Below are the code and all the weights of a small trained network. Each question names an input and a target symbol and asks about switching units off, where a switched-off unit gives its printed mean instead of its output.

import numpy as np


def w(rows, s, z=0):
    codes = np.array(rows[::2]) - 128.0
    scale = np.full(codes.shape[1], s)
    scale[-1] = z or s
    return codes * scale


def norm(h):
    return h / np.sqrt((h * h).mean(-1, keepdims=True) + 1e-5)


def f(y):
    return y / 2 * (1 + np.tanh(0.7978845608 * (y + 0.044715 * y**3)))


def softmax(a):
    e = np.exp(a - a.max(-1, keepdims=True))
    return e / e.sum(-1, keepdims=True)


def log_softmax(a):
    a = a - a.max(-1, keepdims=True)
    return a - np.log(np.exp(a).sum(-1, keepdims=True))


def net(x, mask):
    ids = ['δεηξπσφω'.index(c) for c in x.split()]
    T = len(ids)
    res = E[ids] + P[:T]
    r = norm(res)
    for j in range(3):
        rows = slice(3 * j, 3 * j + 3)
        q, k, v = (r @ M[0][rows].T for M in (Q, K, V))
        z = softmax(np.where(np.tri(T) > 0, q @ k.T / 3**0.5, -1e9)) @ v
        o = O[0][rows]
        res = res + np.where(mask[j], z, o[:, -1]) @ o[:, :-1]
    y = f(norm(res) @ A[0][:, :-1].T + A[0][:, -1])
    res = res + np.where(mask[3:11], y, B[0][:, -1]) @ B[0][:, :-1]
    return log_softmax(norm(res)[-1] @ U[:, :-1].T + U[:, -1])


Q, K, V, O, A, B = {}, {}, {}, {}, {}, {}
E = w([
[161,108,145,195,89,113,143],'δ',
[146,217,197,4,191,87,83],'ε',
[114,211,174,177,136,103,173],'η',
[91,145,101,92,77,36,190],'ξ',
[183,104,131,73,45,114,69],'π',
[85,183,149,237,71,114,254],'σ',
[113,158,120,182,200,124,198],'φ',
[114,179,106,114,120,228,197],'ω',
],0.009)
P = w([
[123,123,89,131,139,114,104],'0',
[158,106,148,123,184,159,148],'1',
[186,157,131,174,6,43,113],'2',
[118,49,209,43,171,213,164],'3',
[142,108,148,127,159,151,136],'4',
[173,169,140,158,37,91,113],'5',
[44,113,183,86,132,149,130],'6',
[144,109,144,126,156,147,130],'7',
[157,178,145,144,44,116,109],'8',
[47,118,166,93,130,148,129],'9',
[147,110,143,124,156,145,131],'10',
[152,185,155,125,54,131,122],'11',
[45,121,152,91,131,141,136],'12',
],0.021)
Q[0] = w([
[51,183,194,125,71,77,142],'H0',
[66,50,91,79,250,142,176],'H0',
[152,137,94,73,89,76,191],'H0',
[40,43,217,97,110,91,151],'H1',
[136,74,127,165,202,140,95],'H1',
[139,157,97,79,107,197,100],'H1',
[114,71,113,139,166,64,162],'H2',
[150,80,135,182,147,174,98],'H2',
[63,44,154,138,150,154,129],'H2',
],0.016)
K[0] = w([
[104,232,119,116,77,60,137],'H0',
[136,110,210,61,158,159,252],'H0',
[109,109,62,87,113,79,135],'H0',
[109,177,214,122,59,144,106],'H1',
[135,113,183,183,179,110,80],'H1',
[60,93,92,123,124,98,82],'H1',
[111,108,168,127,149,103,169],'H2',
[144,115,183,136,152,153,90],'H2',
[77,114,188,141,65,176,158],'H2',
],0.016)
V[0] = w([
[134,119,58,88,183,154,88],'H0',
[194,80,133,95,82,175,170],'H0',
[111,164,161,99,77,139,134],'H0',
[95,151,82,147,155,120,210],'H1',
[154,167,197,141,144,120,128],'H1',
[180,106,193,146,110,169,181],'H1',
[209,216,170,86,100,186,137],'H2',
[159,117,191,125,168,93,120],'H2',
[90,99,108,135,190,156,8],'H2',
],0.011)
O[0] = w([
[90,163,246,152,103,131,85,24],'H0',
[96,42,108,225,179,56,107,155],'H0',
[110,155,101,146,134,101,188,175],'H0',
[115,158,115,220,160,130,143,197],'H1',
[188,166,156,105,145,163,90,181],'H1',
[125,134,95,163,116,237,60,143],'H1',
[15,248,134,107,44,111,159,28],'H2',
[182,188,68,175,106,112,117,131],'H2',
[104,93,2,161,170,118,65,3],'H2',
],0.0095,0.0037)
A[0] = w([
[130,110,155,141,123,141,5,71],'N0',
[144,117,144,126,130,150,180,49],'N1',
[70,132,189,180,73,79,49,5],'N2',
[159,137,130,125,95,169,68,131],'N3',
[106,119,154,107,214,113,120,81],'N4',
[188,146,141,142,108,69,116,156],'N5',
[137,187,157,163,143,126,170,146],'N6',
[193,144,201,148,160,93,127,46],'N7',
],0.019,0.015)
B[0] = w([
[113,70,62,82,66,167,162,153],'N0',
[126,126,189,221,35,98,80,146],'N1',
[12,222,161,122,182,249,162,155],'N2',
[87,162,173,92,162,51,121,168],'N3',
[140,212,7,132,126,114,131,151],'N4',
[107,133,133,118,155,193,145,255],'N5',
[147,94,114,81,116,127,144,236],'N6',
[100,115,141,225,42,100,116,205],'N7',
],0.017,0.0093)
U = w([
[82,36,99,33,91,113,20,133],'δ',
[136,227,20,138,55,137,76,131],'ε',
[193,206,197,52,179,76,61,198],'η',
[139,99,213,181,73,112,97,186],'ξ',
[6,150,148,132,191,230,152,93],'π',
[240,178,93,76,73,253,233,2],'σ',
[199,48,127,123,254,177,97,162],'φ',
[71,111,113,107,179,12,236,99],'ω',
],0.0069,0.0072)

Each question gives the input, a string of symbols that net reads in full, and the target symbol t.
The units are the heads (3 rows each of Q, K, V and O) and the neurons (one row each of A and B). Each row of codes is followed by its name. A weight is (code - 128) times the scale printed after its matrix; where a second scale follows, it is the last column's (O, A, B and U).
mask holds one flag per unit, heads first, then neurons. A switched-off unit (its flag False) gives its mean, the last column of its rows in O or B, instead of its output. The means were averaged over made-up inputs and are rounded, as every weight is.
A unit's drop is (log p(t) with every unit on - log p(t) with that unit switched off) / (log p(t) with every unit on - log p(t) with every unit switched off).
The circuit of an input: a set's keep is (log p(t) with only the set's units on - log p(t) with every unit switched off) / (log p(t) with every unit on - log p(t) with every unit switched off). Starting from all 11 units, units are removed one at a time, each time the one whose removal leaves the highest keep (on an exact tie, the one counted first), for as long as the keep stays at least 0.8.
units of the circuit, in order: the units of the circuit, biggest drop first
unit that matters most: the unit with the biggest drop
k most important neurons: the k neurons with the biggest drops, biggest first
input ξ ξ η ω η δ ξ σ ξ, target ξ: units of the circuit, in order : [H2; N7]
input ξ ξ η π, target δ: unit that matters most : H0
input δ φ ξ ε φ ξ, target δ: units of the circuit, in order : [H2; H0; N0]
input η π ξ φ, target ε: units of the circuit, in order : [N4; H0; H2]
input η δ ε, target η: units of the circuit, in order : [H0; N3]
input σ η η ξ ξ σ, target σ: units of the circuit, in order : [H0; N7]
input ε φ δ π η, target η: units of the circuit, in order : [H1; N3; N5]
input ξ δ δ ξ ω ξ φ ξ ω δ σ ξ ξ, target ω: units of the circuit, in order : [H0; N5]
input η ε ξ σ ω π ξ ε η π δ, target δ: units of the circuit, in order : [H1; N0; N3]
input ξ π ε η ξ ξ ξ, target ω: units of the circuit, in order : [N5; H0]
input π η σ ξ π, target π: units of the circuit, in order : [H2; H0; N2]
input δ ξ ε π ξ π φ ε η, target δ: 2 most important neurons : [N0; N3]
input ξ ξ δ η, target σ: 3 most important neurons : [N7; N3; N4]
input φ η δ φ π ω, target φ: unit that matters most : H2
input ξ ξ π η ξ η ξ, target σ: 2 most important neurons : [N3; N7]
input π ξ π ω σ σ η, target σ: 3 most important neurons : [N3; N7; N6]
input π ε ξ ξ σ, target σ: 2 most important neurons : [N7; N6]
input ξ ω σ ω η ω η ω ε ε, target η: 2 most important neurons : [N5; N7]
input ξ η φ ξ ε, target ε: 2 most important neurons : [N4; N7]
input ξ η ξ ε η η ξ ξ ξ ξ π, target π: unit that matters most : H0
